Small tables with named rows and columns. After each table, cells are looked up by row and column.

kodado
|  | suz | riko | suzurum | kemaso | natov | napo | rav | nef | mak |
|---|---|---|---|---|---|---|---|---|---|
| duzano | -51 | 523 | 565 | -45 | -97 | -109 | 667 | 156 | 30 |
| zakifib | 6 | 436 | -127 | 307 | -59 | -34 | -373 | -156 | 710 |
| pid | -34 | -424 | -801 | 147 | -43 | -35 | 29 | -326 | 402 |
| tal | -13 | -200 | -796 | 251 | -39 | -10 | -627 | -378 | 578 |
| kek | -50 | 164 | 145 | -2 | -80 | -95 | 784 | 31 | 132 |
| sur | -96 | 471 | 706 | -330 | -116 | -115 | -135 | 158 | -635 |
| kiv | -48 | -24 | -386 | 15 | -64 | -32 | -980 | -263 | 47 |
| pezukuz | -74 | 548 | 746 | -192 | -110 | -123 | 547 | 212 | -294 |
| livu | -19 | -20 | -573 | 198 | -49 | -16 | -833 | -321 | 448 |
| rumib | -120 | -512 | -406 | -386 | -82 | -68 | -774 | -230 | -792 |
| volok | -122 | 291 | 730 | -472 | -123 | -134 | 156 | 195 | -918 |
| koze | -89 | 505 | 794 | -286 | -116 | -129 | 451 | 225 | -500 |
| mabagid | -48 | 636 | 656 | -43 | -100 | -107 | 500 | 171 | 22 |

kemaso of kek = -2
natov of sur = -116
riko of pid = -424
riko of duzano = 523
suzurum of pid = -801
riko of livu = -20
mak of volok = -918
nef of sur = 158
nef of duzano = 156
riko of kek = 164
natov of zakifib = -59
Row with the largest suz: zakifib

gel =
cols = kom, fusor, lufe, virapar, lofor, nazo
lorate: [27099, -11092, -25631, -2973, 74447, -34406]
tivib: [-12238, 3005, 19046, -12478, -39363, -3946]
gul: [-16668, -9284, 4913, -4680, -24252, -5253]
dedifer: [-21981, -7429, -2894, -11616, -41829, 2727]
rolu: [-19769, -12601, -18142, -15251, 16191, -31090]
nud: [-18132, -40332, 8188, -1386, -7138, -12077]
lim: [54411, 10058, -31587, 3005, 51016, -28767]
poguk: [-7858, -11118, 37403, -3222, 26090, -23186]
pagizu: [-52704, -30571, -33079, -24618, 53113, -70195]
togit: [3756, -15539, 84798, -1677, 60007, -34853]

nud, nazo => -12077
rolu, virapar => -15251
dedifer, virapar => -11616
lim, virapar => 3005
dedifer, lufe => -2894
gul, lofor => -24252
nud, kom => -18132
rolu, lofor => 16191
tivib, lufe => 19046
gul, virapar => -4680
togit, lofor => 60007
poguk, kom => -7858

kis:
	bilopil	pup	sube
gire	-4.90	7.24	4.24
zulogot	-9.17	6.97	7.95
derun	2.72	7.33	5.53
gimu	6.38	3.23	3.04
podok	2.18	4.81	7.48

What is the bilopil of zulogot in kis? -9.17
What is the bilopil of gimu in kis? 6.38
What is the sube of derun in kis? 5.53
What is the sube of zulogot in kis? 7.95
What is the bilopil of gire in kis? -4.90
What is the sube of gimu in kis? 3.04
What is the pup of gire in kis? 7.24
What is the sube of gire in kis? 4.24
What is the pup of derun in kis? 7.33
What is the bilopil of podok in kis? 2.18
What is the sube of podok in kis? 7.48
Which row has the largest bilopil? gimu

Table befi
	dob	sig	nisaf	des	mog	lom
mig	122	138	135	147	161	161
pil	123	90	113	154	125	121
luparap	152	192	115	147	99	150
kabezo	133	165	116	147	113	156
tibibug	122	78	124	106	137	61
pes	104	79	151	100	197	58
mimufek	141	114	120	111	138	63
sedoz	111	109	98	126	100	75

sedoz, des: 126
luparap, sig: 192
pil, dob: 123
pil, sig: 90
pil, mog: 125
kabezo, nisaf: 116
mig, lom: 161
kabezo, des: 147
pes, dob: 104
luparap, lom: 150
kabezo, mog: 113
tibibug, nisaf: 124
mimufek, dob: 141
mimufek, lom: 63
mimufek, nisaf: 120
Which row has the largest des? pil

tuto
|  | lov | mefavu | gedu | galapen | vetu | lanivi |
|---|---|---|---|---|---|---|
| bez | 5244 | 6462 | 6161 | 3930 | 6435 | 7017 |
| mimage | 4685 | 3589 | 4402 | 6456 | 3564 | 3255 |
| las | 5135 | 3081 | 3639 | 7422 | 3858 | 4877 |
| lurola | 4534 | 3738 | 4706 | 5923 | 4670 | 5218 |
| ludus | 5098 | 4375 | 4590 | 7543 | 2733 | 3634 |
| gemo | 5913 | 4489 | 4336 | 4406 | 5700 | 5959 |
| kevi | 5903 | 6115 | 2292 | 6905 | 5184 | 4127 |
| gege | 4368 | 5833 | 5596 | 6380 | 4287 | 3257 |
| miz | 3899 | 3301 | 6420 | 5247 | 5624 | 6083 |
| kavak | 4855 | 4287 | 5279 | 5300 | 4816 | 4508 |

What is the gedu of ludus in tuto?
4590
What is the galapen of ludus in tuto?
7543
What is the galapen of gemo in tuto?
4406
What is the gedu of gege in tuto?
5596
What is the galapen of gege in tuto?
6380
What is the mefavu of kevi in tuto?
6115
What is the lanivi of las in tuto?
4877
What is the vetu of miz in tuto?
5624

